Here is a tiny trained network, its code and every weight. The questions are about switching its units off for an input and a target symbol, where a switched-off unit gives its printed mean instead of its output.

import numpy as np


def w(rows, s, z=0):
    codes = np.array(rows[::2]) - 128.0
    scale = np.full(codes.shape[1], s)
    scale[-1] = z or s
    return codes * scale


def norm(h):
    return h / np.sqrt((h * h).mean(-1, keepdims=True) + 1e-5)


def f(y):
    return np.maximum(y, 0)


def softmax(a):
    e = np.exp(a - a.max(-1, keepdims=True))
    return e / e.sum(-1, keepdims=True)


def log_softmax(a):
    a = a - a.max(-1, keepdims=True)
    return a - np.log(np.exp(a).sum(-1, keepdims=True))


def net(x, mask):
    ids = ['ΓΘΛΩαβδεζημξστφψ'.index(c) for c in x.split()]
    T = len(ids)
    res = E[ids] + P[:T]
    u = 0
    for l in range(2):
        q, k, v = (norm(res) @ M[l].T for M in (Q, K, V))
        z = softmax(np.where(np.tri(T) > 0, q @ k.T / 3**0.5, -1e9)) @ v
        res = res + np.where(mask[u], z, O[l][:, -1]) @ O[l][:, :-1]
        u += 1
        y = f(norm(res) @ A[l][:, :-1].T + A[l][:, -1])
        res = res + np.where(mask[u : u + 8], y, B[l][:, -1]) @ B[l][:, :-1]
        u += 8
    return log_softmax(norm(res)[-1] @ U[:, :-1].T + U[:, -1])


Q, K, V, O, A, B = {}, {}, {}, {}, {}, {}
E = w([
[129,131,115],'Γ',
[140,88,145],'Θ',
[118,124,141],'Λ',
[133,127,114],'Ω',
[134,128,114],'α',
[124,96,109],'β',
[95,133,133],'δ',
[142,132,109],'ε',
[114,182,126],'ζ',
[124,134,147],'η',
[127,138,147],'μ',
[164,254,156],'ξ',
[128,91,146],'σ',
[197,140,227],'τ',
[92,117,138],'φ',
[155,145,107],'ψ',
],0.035)
P = w([
[209,217,12],'0',
[2,197,158],'1',
[39,223,195],'2',
[80,235,193],'3',
[144,228,159],'4',
[170,231,125],'5',
[154,214,108],'6',
[157,195,105],'7',
[138,188,92],'8',
],0.0048)
Q[0] = w([
[141,215,202],'0.h1',
[38,95,253],'0.h1',
[182,72,208],'0.h1',
],0.0061)
K[0] = w([
[202,253,125],'0.h1',
[232,97,136],'0.h1',
[139,124,70],'0.h1',
],0.0048)
V[0] = w([
[253,150,203],'0.h1',
[55,140,71],'0.h1',
[235,115,43],'0.h1',
],0.0043)
O[0] = w([
[2,147,215,78],'0.h1',
[178,122,99,254],'0.h1',
[97,101,225,3],'0.h1',
],0.005,0.00097)
A[0] = w([
[119,150,135,3],'0.n1',
[108,139,56,41],'0.n2',
[37,127,126,136],'0.n3',
[171,3,212,105],'0.n4',
[195,56,203,159],'0.n5',
[186,206,28,190],'0.n6',
[62,98,78,25],'0.n7',
[129,111,118,36],'0.n8',
],0.008,0.0029)
B[0] = w([
[135,126,121,128],'0.n1',
[119,134,151,153],'0.n2',
[105,148,210,174],'0.n3',
[2,81,123,153],'0.n4',
[41,141,168,151],'0.n5',
[59,127,226,255],'0.n6',
[193,136,117,140],'0.n7',
[131,80,127,128],'0.n8',
],0.0088,0.0069)
Q[1] = w([
[170,38,100],'1.h1',
[255,68,152],'1.h1',
[121,58,197],'1.h1',
],0.0068)
K[1] = w([
[62,85,97],'1.h1',
[56,82,114],'1.h1',
[93,161,2],'1.h1',
],0.0095)
V[1] = w([
[9,70,96],'1.h1',
[185,4,214],'1.h1',
[207,140,119],'1.h1',
],0.012)
O[1] = w([
[195,110,13,146],'1.h1',
[180,8,213,24],'1.h1',
[66,72,143,1],'1.h1',
],0.012,0.0054)
A[1] = w([
[196,46,28,86],'1.n1',
[60,37,78,74],'1.n2',
[129,240,139,226],'1.n3',
[162,137,209,169],'1.n4',
[123,120,213,40],'1.n5',
[133,205,85,20],'1.n6',
[2,93,190,2],'1.n7',
[191,179,50,161],'1.n8',
],0.01,0.0046)
B[1] = w([
[254,250,185,135],'1.n1',
[132,10,95,134],'1.n2',
[92,19,99,253],'1.n3',
[88,36,130,158],'1.n4',
[126,97,99,135],'1.n5',
[90,101,99,159],'1.n6',
[180,171,137,141],'1.n7',
[171,73,133,165],'1.n8',
],0.0095,0.015)
U = w([
[128,100,115,76],'Γ',
[155,121,113,136],'Θ',
[134,99,121,91],'Λ',
[135,84,134,94],'Ω',
[125,91,133,90],'α',
[189,144,132,253],'β',
[115,120,21,123],'δ',
[118,107,122,62],'ε',
[87,180,46,96],'ζ',
[92,130,118,62],'η',
[62,126,120,68],'μ',
[108,199,169,218],'ξ',
[147,143,98,207],'σ',
[142,121,247,148],'τ',
[139,148,88,197],'φ',
[106,141,155,116],'ψ',
],0.016,0.0066)

Each question gives the input, a string of symbols that net reads in full, and the target symbol t.
The units are the heads (3 rows each of Q, K, V and O) and the neurons (one row each of A and B). Each row of codes is followed by its name. A weight is (code - 128) times the scale printed after its matrix; where a second scale follows, it is the last column's (O, A, B and U).
mask holds one flag per unit, layer by layer, with each layer's heads first. A switched-off unit (its flag False) gives its mean, the last column of its rows in O or B, instead of its output. The means were averaged over made-up inputs and are rounded, as every weight is.
A unit's drop is (log p(t) with every unit on - log p(t) with that unit switched off) / (log p(t) with every unit on - log p(t) with every unit switched off).
The circuit of an input: a set's keep is (log p(t) with only the set's units on - log p(t) with every unit switched off) / (log p(t) with every unit on - log p(t) with every unit switched off). Starting from the 12 units with the biggest drops (on a tie, the unit counted first), units are removed one at a time, each time the one whose removal leaves the highest keep (on an exact tie, the one counted first), for as long as the keep stays at least 0.8.
units of the circuit, in order: the units of the circuit, biggest drop first
most important unit: the unit with the biggest drop
top k neurons: the k neurons with the biggest drops, biggest first
k most important neurons of layer l: the k neurons of layer l with the biggest drops, biggest first
drop when u is switched off: that unit's drop, to one decimal
input Ω ζ β, target β: most important unit -> 0.n6
input τ δ τ σ, target τ: units of the circuit, in order -> (1.h1, 1.n3)
input δ δ α Ω Θ, target δ: top 3 neurons -> (0.n4, 0.n5, 0.n6)
input δ Ω σ φ, target δ: top 2 neurons -> (0.n4, 0.n3)
input β α β α, target β: 2 most important neurons of layer 1 -> (1.n1, 1.n3)
input Θ Ω δ β φ β φ, target β: top 2 neurons -> (0.n6, 1.n1)
input τ φ Γ Λ β σ τ δ, target τ: 3 most important neurons of layer 1 -> (1.n3, 1.n7, 1.n6)
input δ Γ δ σ, target δ: top 3 neurons -> (0.n4, 0.n6, 0.n5)
input δ δ δ, target δ: top 2 neurons -> (0.n6, 1.n8)
input ζ Γ δ, target ζ: top 2 neurons -> (0.n6, 1.n4)
input δ η ζ σ Γ Γ δ, target δ: 2 most important neurons of layer 0 -> (0.n6, 0.n7)
input Λ δ Λ η δ φ δ φ, target δ: top 2 neurons -> (0.n6, 1.n4)
input τ φ μ, target τ: top 2 neurons -> (1.n3, 0.n3)
input δ δ ζ η, target δ: most important neuron of layer 0 -> (0.n6)
input ψ δ Ω δ β, target β: drop when 1.h1 is switched off -> 0.7
input ζ Θ δ, target ζ: drop when 1.n3 is switched off -> 0.0
input δ μ Λ, target δ: drop when 0.n6 is switched off -> 0.1
